Below are the code and all the weights of a small trained network. Each question names an input and a target symbol and asks about switching units off, where a switched-off unit gives its printed mean instead of its output.

import numpy as np


def w(rows, s, z=0):
    codes = np.array(rows[::2]) - 128.0
    scale = np.full(codes.shape[1], s)
    scale[-1] = z or s
    return codes * scale


def f(y):
    return y / 2 * (1 + np.tanh(0.7978845608 * (y + 0.044715 * y**3)))


def softmax(a):
    e = np.exp(a - a.max(-1, keepdims=True))
    return e / e.sum(-1, keepdims=True)


def log_softmax(a):
    a = a - a.max(-1, keepdims=True)
    return a - np.log(np.exp(a).sum(-1, keepdims=True))


def net(x, mask):
    ids = ['δζλμξπτφψ'.index(c) for c in x.split()]
    T = len(ids)
    res = E[ids] + P[:T]
    r = res
    for j in range(3):
        rows = slice(3 * j, 3 * j + 3)
        q, k, v = (r @ M[0][rows].T for M in (Q, K, V))
        z = softmax(np.where(np.tri(T) > 0, q @ k.T / 3**0.5, -1e9)) @ v
        o = O[0][rows]
        res = res + np.where(mask[j], z, o[:, -1]) @ o[:, :-1]
    y = f(res @ A[0][:, :-1].T + A[0][:, -1])
    res = res + np.where(mask[3:15], y, B[0][:, -1]) @ B[0][:, :-1]
    return log_softmax(res[-1] @ U[:, :-1].T + U[:, -1])


Q, K, V, O, A, B = {}, {}, {}, {}, {}, {}
E = w([
[146,141,120,145],'δ',
[193,124,128,102],'ζ',
[158,116,104,80],'λ',
[184,139,145,142],'μ',
[73,159,94,126],'ξ',
[127,173,138,138],'π',
[93,130,53,35],'τ',
[249,93,62,142],'φ',
[114,138,18,198],'ψ',
],0.015)
P = w([
[99,117,176,97],'0',
[83,5,114,185],'1',
[132,206,133,142],'2',
[77,8,65,208],'3',
[186,255,106,148],'4',
[90,2,86,217],'5',
],0.015)
Q[0] = w([
[139,88,85,168],'h1',
[143,192,88,98],'h1',
[108,197,139,62],'h1',
[130,205,124,86],'h2',
[165,170,168,73],'h2',
[175,135,91,116],'h2',
[92,3,179,110],'h3',
[134,153,145,147],'h3',
[154,138,130,87],'h3',
],0.018)
K[0] = w([
[123,128,204,96],'h1',
[190,176,63,147],'h1',
[194,178,29,184],'h1',
[150,161,11,207],'h2',
[105,136,70,188],'h2',
[76,223,99,129],'h2',
[91,104,234,179],'h3',
[153,192,90,81],'h3',
[109,101,82,182],'h3',
],0.011)
V[0] = w([
[113,97,78,205],'h1',
[149,250,191,134],'h1',
[202,76,118,137],'h1',
[234,51,215,85],'h2',
[243,77,84,98],'h2',
[176,128,191,42],'h2',
[62,120,103,61],'h3',
[115,185,204,177],'h3',
[122,189,200,97],'h3',
],0.013)
O[0] = w([
[108,63,103,181,76],'h1',
[139,115,169,11,253],'h1',
[120,131,74,139,100],'h1',
[174,118,87,63,30],'h2',
[175,115,7,109,109],'h2',
[220,134,128,96,87],'h2',
[72,166,109,99,61],'h3',
[188,119,164,102,121],'h3',
[132,119,160,89,67],'h3',
],0.014,0.0027)
A[0] = w([
[57,33,123,94,200],'n1',
[169,96,43,147,130],'n2',
[125,106,105,203,2],'n3',
[185,243,165,154,122],'n4',
[84,108,108,188,157],'n5',
[162,9,104,154,146],'n6',
[99,25,179,144,89],'n7',
[120,29,107,187,201],'n8',
[230,112,122,164,93],'n9',
[171,190,121,83,151],'n10',
[67,135,200,117,178],'n11',
[119,140,49,185,249],'n12',
],0.011,0.0079)
B[0] = w([
[191,189,196,119,175],'n1',
[75,80,108,176,227],'n2',
[132,94,71,49,202],'n3',
[54,196,190,178,161],'n4',
[177,3,110,114,229],'n5',
[61,159,177,45,213],'n6',
[178,150,44,164,175],'n7',
[65,148,200,67,240],'n8',
[120,176,94,162,192],'n9',
[96,90,65,153,195],'n10',
[163,98,37,142,222],'n11',
[190,242,201,160,252],'n12',
],0.0073,0.021)
U = w([
[27,66,138,79,126],'δ',
[133,137,14,115,53],'ζ',
[78,50,54,44,113],'λ',
[255,189,108,89,98],'μ',
[131,227,148,155,152],'ξ',
[109,172,174,55,154],'π',
[16,185,62,87,5],'τ',
[170,237,53,170,89],'φ',
[122,91,78,182,254],'ψ',
],0.0086,0.0049)

Each question gives the input, a string of symbols that net reads in full, and the target symbol t.
The units are the heads (3 rows each of Q, K, V and O) and the neurons (one row each of A and B). Each row of codes is followed by its name. A weight is (code - 128) times the scale printed after its matrix; where a second scale follows, it is the last column's (O, A, B and U).
mask holds one flag per unit, heads first, then neurons. A switched-off unit (its flag False) gives its mean, the last column of its rows in O or B, instead of its output. The means were averaged over made-up inputs and are rounded, as every weight is.
A unit's drop is (log p(t) with every unit on - log p(t) with that unit switched off) / (log p(t) with every unit on - log p(t) with every unit switched off).
The circuit of an input: a set's keep is (log p(t) with only the set's units on - log p(t) with every unit switched off) / (log p(t) with every unit on - log p(t) with every unit switched off). Starting from the 12 units with the biggest drops (on a tie, the unit counted first), units are removed one at a time, each time the one whose removal leaves the highest keep (on an exact tie, the one counted first), for as long as the keep stays at least 0.8.
units of the circuit, in order: the units of the circuit, biggest drop first
unit that matters most: the unit with the biggest drop
k most important neurons: the k neurons with the biggest drops, biggest first
heads that matter: for each layer, one digit per head in row order, 1 if its drop is at least 0.15 and else 0, layers parted by /
input ψ μ ζ μ, target δ: unit that matters most => n8
input μ π δ ψ ζ ξ, target λ: units of the circuit, in order => [h2; n12]
input λ ψ φ ξ, target φ: units of the circuit, in order => [h1; n5; h2]
input μ λ ψ δ, target λ: units of the circuit, in order => [h2; n12]
input π μ δ ξ, target μ: heads that matter => 100
input ψ ψ δ ξ μ λ, target δ: 4 most important neurons => [n8; n5; n6; n3]
input τ ξ μ ψ, target ξ: heads that matter => 100
input τ ψ τ μ, target ξ: heads that matter => 110
input λ λ φ μ ψ ζ, target φ: units of the circuit, in order => [h2; h1; h3; n5]
input μ ψ λ, target ψ: 4 most important neurons => [n5; n12; n7; n3]
input ζ μ λ ζ μ ψ, target ζ: heads that matter => 110
input φ ζ ξ π, target τ: heads that matter => 110
input π ψ π ξ μ μ, target μ: heads that matter => 100
input ψ ξ τ ψ λ, target ψ: heads that matter => 010
input ψ μ τ, target ψ: units of the circuit, in order => [h2; n8; n6]
input φ ζ μ, target φ: units of the circuit, in order => [n5; n8]
input π ψ ξ ζ, target μ: 3 most important neurons => [n8; n2; n6]
input φ μ φ ζ λ ψ, target τ: 2 most important neurons => [n12; n6]
input μ τ μ μ, target λ: units of the circuit, in order => [n12; h2]
input τ ζ μ φ ξ ψ, target ξ: most important neuron => [n11]
input λ μ λ ξ π, target π: 3 most important neurons => [n12; n2; n9]
input ψ φ τ μ ψ, target ψ: 2 most important neurons => [n5; n6]
input τ μ μ φ, target ξ: unit that matters most => h1
